Here is a tiny trained network, its code and every weight. The questions are about switching its units off for an input and a class, where a switched-off unit gives its printed mean instead of its output.

import numpy as np


def w(rows, s, z=0):
    codes = np.array(rows[::2]) - 128.0
    scale = np.full(codes.shape[1], s)
    scale[-1] = z or s
    return codes * scale


def f(y):
    return y / 2 * (1 + np.tanh(0.7978845608 * (y + 0.044715 * y**3)))


def log_softmax(a):
    a = a - a.max(-1, keepdims=True)
    return a - np.log(np.exp(a).sum(-1, keepdims=True))


def net(x, mask):
    res = np.array(x, float).reshape(1, 3) / 4 @ E
    y = f(res @ A[0][:, :-1].T + A[0][:, -1])
    res = res + np.where(mask, y, B[0][:, -1]) @ B[0][:, :-1]
    return log_softmax(res[-1] @ U[:, :-1].T + U[:, -1])


A, B = {}, {}
E = w([
[101,125,184,50,66,195,131,106,121],'x0',
[122,125,84,105,129,116,124,120,2],'x1',
[117,127,9,67,94,141,132,113,172],'x2',
],0.0075)
A[0] = w([
[119,127,200,156,156,109,141,129,102,70],'neuron 1',
[127,133,176,62,103,159,134,130,122,161],'neuron 2',
[146,139,200,170,142,105,122,146,94,89],'neuron 3',
[128,125,200,173,136,124,120,126,97,204],'neuron 4',
[134,130,100,115,127,122,128,131,26,155],'neuron 5',
[133,127,90,181,153,103,129,131,133,255],'neuron 6',
[115,140,63,95,112,117,121,120,159,40],'neuron 7',
[121,125,43,91,108,127,116,119,167,162],'neuron 8',
[126,130,96,141,119,103,141,130,25,72],'neuron 9',
[132,133,188,176,129,127,109,120,102,65],'neuron 10',
[130,134,87,223,163,77,134,140,114,71],'neuron 11',
[143,133,30,85,124,134,131,137,163,69],'neuron 12',
[141,121,171,150,124,134,131,124,253,106],'neuron 13',
[132,140,164,153,145,116,125,143,236,77],'neuron 14',
[138,125,63,205,169,94,124,135,140,57],'neuron 15',
[117,127,201,31,88,165,129,124,107,22],'neuron 16',
[140,124,100,103,148,135,116,125,11,70],'neuron 17',
[131,120,138,148,125,132,137,122,170,47],'neuron 18',
],0.015,0.0072)
B[0] = w([
[143,77,97,168,125,173,212,82,93,189],'neuron 1',
[183,155,188,73,123,148,48,185,156,228],'neuron 2',
[133,76,106,140,141,172,210,130,88,207],'neuron 3',
[129,109,100,38,140,136,192,239,115,253],'neuron 4',
[73,148,89,138,135,77,92,179,183,234],'neuron 5',
[156,181,172,4,110,111,83,221,154,241],'neuron 6',
[129,66,111,188,140,172,186,37,74,164],'neuron 7',
[128,93,126,85,157,154,196,222,101,239],'neuron 8',
[70,137,93,214,128,91,106,78,138,197],'neuron 9',
[118,86,117,172,129,184,198,66,80,177],'neuron 10',
[184,93,198,179,114,202,47,64,135,201],'neuron 11',
[135,71,107,164,122,188,224,127,84,205],'neuron 12',
[54,150,65,186,133,77,78,158,163,254],'neuron 13',
[65,134,82,213,131,84,80,104,153,223],'neuron 14',
[178,88,195,186,116,214,52,26,129,191],'neuron 15',
[196,88,200,185,117,201,34,38,137,216],'neuron 16',
[70,141,78,219,125,104,110,115,168,216],'neuron 17',
[105,131,121,213,110,141,137,44,119,132],'neuron 18',
],0.024,0.0082)
U = w([
[50,147,71,179,133,81,105,129,168,122],'0',
[140,75,104,116,151,160,222,147,89,114],'1',
[197,123,199,129,103,157,65,90,147,94],'2',
[137,194,133,11,128,59,139,184,145,254],'3',
[144,162,115,129,111,105,157,79,118,100],'4',
[132,143,136,117,136,88,145,85,122,96],'5',
],0.011,0.0091)

Each question gives the input, the list of numbers given to net, and the class t.
The units are the neurons (one row each of A and B). Each row of codes is followed by its name. A weight is (code - 128) times the scale printed after its matrix; where a second scale follows, it is the last column's (A, B and U).
mask holds one flag per neuron, in row order. A switched-off neuron (its flag False) gives its mean, the last column of its row in B, instead of its output. The means were averaged over made-up inputs and are rounded, as every weight is.
A unit's drop is (log p(t) with every unit on - log p(t) with that unit switched off) / (log p(t) with every unit on - log p(t) with every unit switched off).
The circuit of an input: a set's keep is (log p(t) with only the set's units on - log p(t) with every unit switched off) / (log p(t) with every unit on - log p(t) with every unit switched off). Starting from the 12 units with the biggest drops (on a tie, the unit counted first), units are removed one at a time, each time the one whose removal leaves the highest keep (on an exact tie, the one counted first), for as long as the keep stays at least 0.8.
circuit, biggest first: the units of the circuit, biggest drop first
k most important neurons: the k neurons with the biggest drops, biggest first
drop of u: that unit's drop, to one decimal
input [-7,6,2], class 2: circuit, biggest first -> neuron 11
input [1,-4,5], class 1: 4 most important neurons -> neuron 8; neuron 12; neuron 5; neuron 17
input [-5,-4,3], class 2: 2 most important neurons -> neuron 15; neuron 5
input [-5,0,-6], class 1: 2 most important neurons -> neuron 4; neuron 3
input [-4,3,-1], class 2: 3 most important neurons -> neuron 11; neuron 13; neuron 15
input [5,-5,6], class 1: 3 most important neurons -> neuron 8; neuron 12; neuron 5
input [4,3,-1], class 2: 2 most important neurons -> neuron 13; neuron 6
input [5,7,-6], class 0: 2 most important neurons -> neuron 17; neuron 5
input [8,-3,6], class 2: 2 most important neurons -> neuron 16; neuron 2
input [-7,1,-5], class 2: 2 most important neurons -> neuron 11; neuron 15
input [-1,-3,2], class 3: 2 most important neurons -> neuron 17; neuron 9
input [-3,3,2], class 3: drop of neuron 16 -> 0.4
input [-3,2,1], class 3: drop of neuron 16 -> 0.4
input [1,2,-3], class 3: drop of neuron 12 -> 0.1
input [5,-4,-6], class 1: circuit, biggest first -> neuron 4
input [7,-2,8], class 1: drop of neuron 12 -> 0.3
